Below are the code and all the weights of a small trained network. Each question names an input and a class and asks about switching units off, where a switched-off unit gives its printed mean instead of its output.

import numpy as np


def w(rows, s, z=0):
    codes = np.array(rows[::2]) - 128.0
    scale = np.full(codes.shape[1], s)
    scale[-1] = z or s
    return codes * scale


def f(y):
    return y / 2 * (1 + np.tanh(0.7978845608 * (y + 0.044715 * y**3)))


def log_softmax(a):
    a = a - a.max(-1, keepdims=True)
    return a - np.log(np.exp(a).sum(-1, keepdims=True))


def net(x, mask):
    res = np.array(x, float).reshape(1, 3) / 4 @ E
    y = f(res @ A[0][:, :-1].T + A[0][:, -1])
    res = res + np.where(mask, y, B[0][:, -1]) @ B[0][:, :-1]
    return log_softmax(res[-1] @ U[:, :-1].T + U[:, -1])


A, B = {}, {}
E = w([
[121,120,53,178,129,133,101,217,136,121],'x0',
[133,120,164,254,125,121,154,96,136,130],'x1',
[130,116,67,144,124,120,46,41,115,133],'x2',
],0.0066)
A[0] = w([
[129,130,150,138,121,131,154,148,132,129,254],'neuron 1',
[135,132,168,218,137,135,160,105,126,131,107],'neuron 2',
[140,127,101,5,136,134,120,154,130,126,83],'neuron 3',
[126,134,219,142,136,134,198,199,136,123,103],'neuron 4',
[136,126,151,193,128,130,144,108,135,118,85],'neuron 5',
[133,142,191,98,128,120,146,74,131,129,107],'neuron 6',
[135,119,157,195,131,120,147,117,121,135,87],'neuron 7',
[133,135,48,205,129,131,109,234,137,126,91],'neuron 8',
[126,123,151,191,121,127,143,117,138,126,171],'neuron 9',
[134,133,179,98,133,132,157,68,128,131,120],'neuron 10',
[125,125,66,165,133,131,50,25,130,126,83],'neuron 11',
[127,125,174,118,125,127,185,204,128,129,96],'neuron 12',
[129,128,205,101,126,134,153,51,134,126,95],'neuron 13',
],0.016,0.0086)
B[0] = w([
[178,69,182,2,246,125,88,83,137,97,255],'neuron 1',
[74,163,146,39,90,118,111,167,158,128,201],'neuron 2',
[56,181,145,59,48,120,100,171,163,133,217],'neuron 3',
[188,146,64,140,73,121,161,50,129,151,229],'neuron 4',
[71,180,101,160,46,131,106,159,117,135,162],'neuron 5',
[115,77,127,199,122,135,148,167,109,133,184],'neuron 6',
[81,168,116,128,54,126,125,169,152,147,165],'neuron 7',
[105,2,149,199,109,133,180,194,111,129,228],'neuron 8',
[109,164,150,78,152,135,85,143,130,114,202],'neuron 9',
[125,69,114,180,142,134,137,175,118,117,189],'neuron 10',
[205,132,76,94,89,119,172,40,137,148,209],'neuron 11',
[150,182,53,199,61,126,140,71,116,154,199],'neuron 12',
[117,33,133,176,108,131,168,184,120,132,198],'neuron 13',
],0.023,0.0083)
U = w([
[192,140,76,130,100,120,159,50,132,155,90],'0',
[112,59,151,184,144,142,162,185,108,121,123],'1',
[59,178,147,86,93,125,79,162,158,131,110],'2',
[171,130,174,101,252,136,84,86,121,93,253],'3',
[123,165,133,169,144,138,117,126,115,126,92],'4',
],0.013,0.006)

Each question gives the input, the list of numbers given to net, and the class t.
The units are the neurons (one row each of A and B). Each row of codes is followed by its name. A weight is (code - 128) times the scale printed after its matrix; where a second scale follows, it is the last column's (A, B and U).
mask holds one flag per neuron, in row order. A switched-off neuron (its flag False) gives its mean, the last column of its row in B, instead of its output. The means were averaged over made-up inputs and are rounded, as every weight is.
A unit's drop is (log p(t) with every unit on - log p(t) with that unit switched off) / (log p(t) with every unit on - log p(t) with every unit switched off).
The circuit of an input: a set's keep is (log p(t) with only the set's units on - log p(t) with every unit switched off) / (log p(t) with every unit on - log p(t) with every unit switched off). Starting from the 12 units with the biggest drops (on a tie, the unit counted first), units are removed one at a time, each time the one whose removal leaves the highest keep (on an exact tie, the one counted first), for as long as the keep stays at least 0.8.
circuit, biggest first: the units of the circuit, biggest drop first
top k neurons: the k neurons with the biggest drops, biggest first
drop when u is switched off: that unit's drop, to one decimal
input [7,5,6], class 1: circuit, biggest first => [neuron 8]
input [3,6,-7], class 0: top 2 neurons => [neuron 4; neuron 12]
input [7,8,-7], class 2: top 2 neurons => [neuron 2; neuron 9]
input [0,4,-4], class 0: top 2 neurons => [neuron 4; neuron 3]
input [5,-3,-5], class 0: top 2 neurons => [neuron 12; neuron 4]
input [8,-3,7], class 1: top 2 neurons => [neuron 8; neuron 4]
input [-3,8,-6], class 2: top 2 neurons => [neuron 2; neuron 9]
input [0,6,4], class 2: top 2 neurons => [neuron 2; neuron 4]
input [-2,-8,-8], class 0: top 4 neurons => [neuron 4; neuron 12; neuron 2; neuron 9]
input [-2,-3,0], class 3: top 2 neurons => [neuron 8; neuron 2]
input [2,3,-2], class 3: top 2 neurons => [neuron 3; neuron 1]
input [7,-7,3], class 1: top 2 neurons => [neuron 8; neuron 2]
input [0,5,-4], class 2: top 4 neurons => [neuron 2; neuron 11; neuron 9; neuron 7]
input [-6,5,2], class 1: circuit, biggest first => [neuron 13]
input [-4,4,-8], class 0: drop when neuron 4 is switched off => 1.0
input [-4,-2,0], class 1: drop when neuron 13 is switched off => 0.1
input [1,5,3], class 2: drop when neuron 4 is switched off => 0.1
